Here is a tiny trained network, its code and every weight. The questions are about switching its units off for an input and a class, where a switched-off unit gives its printed mean instead of its output.

import numpy as np


def w(rows, s, z=0):
    codes = np.array(rows[::2]) - 128.0
    scale = np.full(codes.shape[1], s)
    scale[-1] = z or s
    return codes * scale


def f(y):
    return np.maximum(y, 0)


def log_softmax(a):
    a = a - a.max(-1, keepdims=True)
    return a - np.log(np.exp(a).sum(-1, keepdims=True))


def net(x, mask):
    res = np.array(x, float).reshape(1, 2) / 4 @ E
    y = f(res @ A[0][:, :-1].T + A[0][:, -1])
    res = res + np.where(mask, y, B[0][:, -1]) @ B[0][:, :-1]
    return log_softmax(res[-1] @ U[:, :-1].T + U[:, -1])


A, B = {}, {}
E = w([
[200,180,83,49],'x0',
[197,136,247,163],'x1',
],0.015)
A[0] = w([
[60,104,64,194,103],'neuron 0',
[168,92,190,144,129],'neuron 1',
[112,110,193,160,129],'neuron 2',
[143,152,215,168,147],'neuron 3',
[114,125,200,218,145],'neuron 4',
[208,135,139,111,170],'neuron 5',
[148,152,167,61,186],'neuron 6',
[121,175,82,56,176],'neuron 7',
[167,133,123,121,143],'neuron 8',
[90,19,174,187,147],'neuron 9',
[65,143,43,145,171],'neuron 10',
[99,214,54,87,128],'neuron 11',
[131,172,93,59,141],'neuron 12',
[134,116,84,117,82],'neuron 13',
[98,133,144,176,106],'neuron 14',
[125,208,134,98,225],'neuron 15',
[77,82,75,81,129],'neuron 16',
[111,68,72,103,134],'neuron 17',
[145,168,91,111,167],'neuron 18',
[10,102,173,244,253],'neuron 19',
[208,150,79,134,50],'neuron 20',
[72,135,40,142,155],'neuron 21',
],0.014,0.0063)
B[0] = w([
[84,90,76,137,197],'neuron 0',
[143,154,212,140,180],'neuron 1',
[191,108,169,99,176],'neuron 2',
[121,124,230,88,196],'neuron 3',
[187,92,164,86,200],'neuron 4',
[65,132,114,134,182],'neuron 5',
[99,111,71,101,175],'neuron 6',
[136,141,114,74,205],'neuron 7',
[116,114,102,129,153],'neuron 8',
[126,31,158,117,207],'neuron 9',
[38,144,112,73,216],'neuron 10',
[178,121,114,73,210],'neuron 11',
[107,139,146,104,192],'neuron 12',
[139,150,149,97,155],'neuron 13',
[154,91,177,146,157],'neuron 14',
[80,159,100,110,178],'neuron 15',
[1,161,154,135,198],'neuron 16',
[32,193,149,123,183],'neuron 17',
[84,144,129,125,174],'neuron 18',
[183,32,105,157,254],'neuron 19',
[91,99,110,174,165],'neuron 20',
[26,146,119,95,214],'neuron 21',
],0.012,0.021)
U = w([
[88,107,9,147,179],'0',
[198,63,169,181,66],'1',
[119,50,164,85,168],'2',
[107,213,182,164,118],'3',
[149,157,108,206,1],'4',
[219,230,186,99,186],'5',
[76,223,134,103,143],'6',
[140,150,56,79,70],'7',
],0.015,0.0048)

Each question gives the input, the list of numbers given to net, and the class t.
The units are the neurons (one row each of A and B). Each row of codes is followed by its name. A weight is (code - 128) times the scale printed after its matrix; where a second scale follows, it is the last column's (A, B and U).
mask holds one flag per neuron, in row order. A switched-off neuron (its flag False) gives its mean, the last column of its row in B, instead of its output. The means were averaged over made-up inputs and are rounded, as every weight is.
A unit's drop is (log p(t) with every unit on - log p(t) with that unit switched off) / (log p(t) with every unit on - log p(t) with every unit switched off).
The circuit of an input: a set's keep is (log p(t) with only the set's units on - log p(t) with every unit switched off) / (log p(t) with every unit on - log p(t) with every unit switched off). Starting from the 12 units with the biggest drops (on a tie, the unit counted first), units are removed one at a time, each time the one whose removal leaves the highest keep (on an exact tie, the one counted first), for as long as the keep stays at least 0.8.
circuit, biggest first: the units of the circuit, biggest drop first
k most important neurons: the k neurons with the biggest drops, biggest first
drop when u is switched off: that unit's drop, to one decimal
input [6,6], class 6: circuit, biggest first : (neuron 19)
input [2,1], class 6: 2 most important neurons : (neuron 19; neuron 9)
input [-1,-1], class 0: 2 most important neurons : (neuron 3; neuron 4)
input [8,4], class 6: 3 most important neurons : (neuron 19; neuron 0; neuron 9)
input [-1,4], class 1: 2 most important neurons : (neuron 10; neuron 21)
input [5,7], class 3: 3 most important neurons : (neuron 19; neuron 9; neuron 5)
input [-2,-6], class 0: 2 most important neurons : (neuron 0; neuron 3)
input [-2,-2], class 0: drop when neuron 3 is switched off : 0.3
input [7,2], class 0: drop when neuron 20 is switched off : 0.2
input [3,-4], class 6: drop when neuron 17 is switched off : 0.0
input [-3,-7], class 0: 2 most important neurons : (neuron 0; neuron 3)
input [2,4], class 5: 2 most important neurons : (neuron 19; neuron 9)
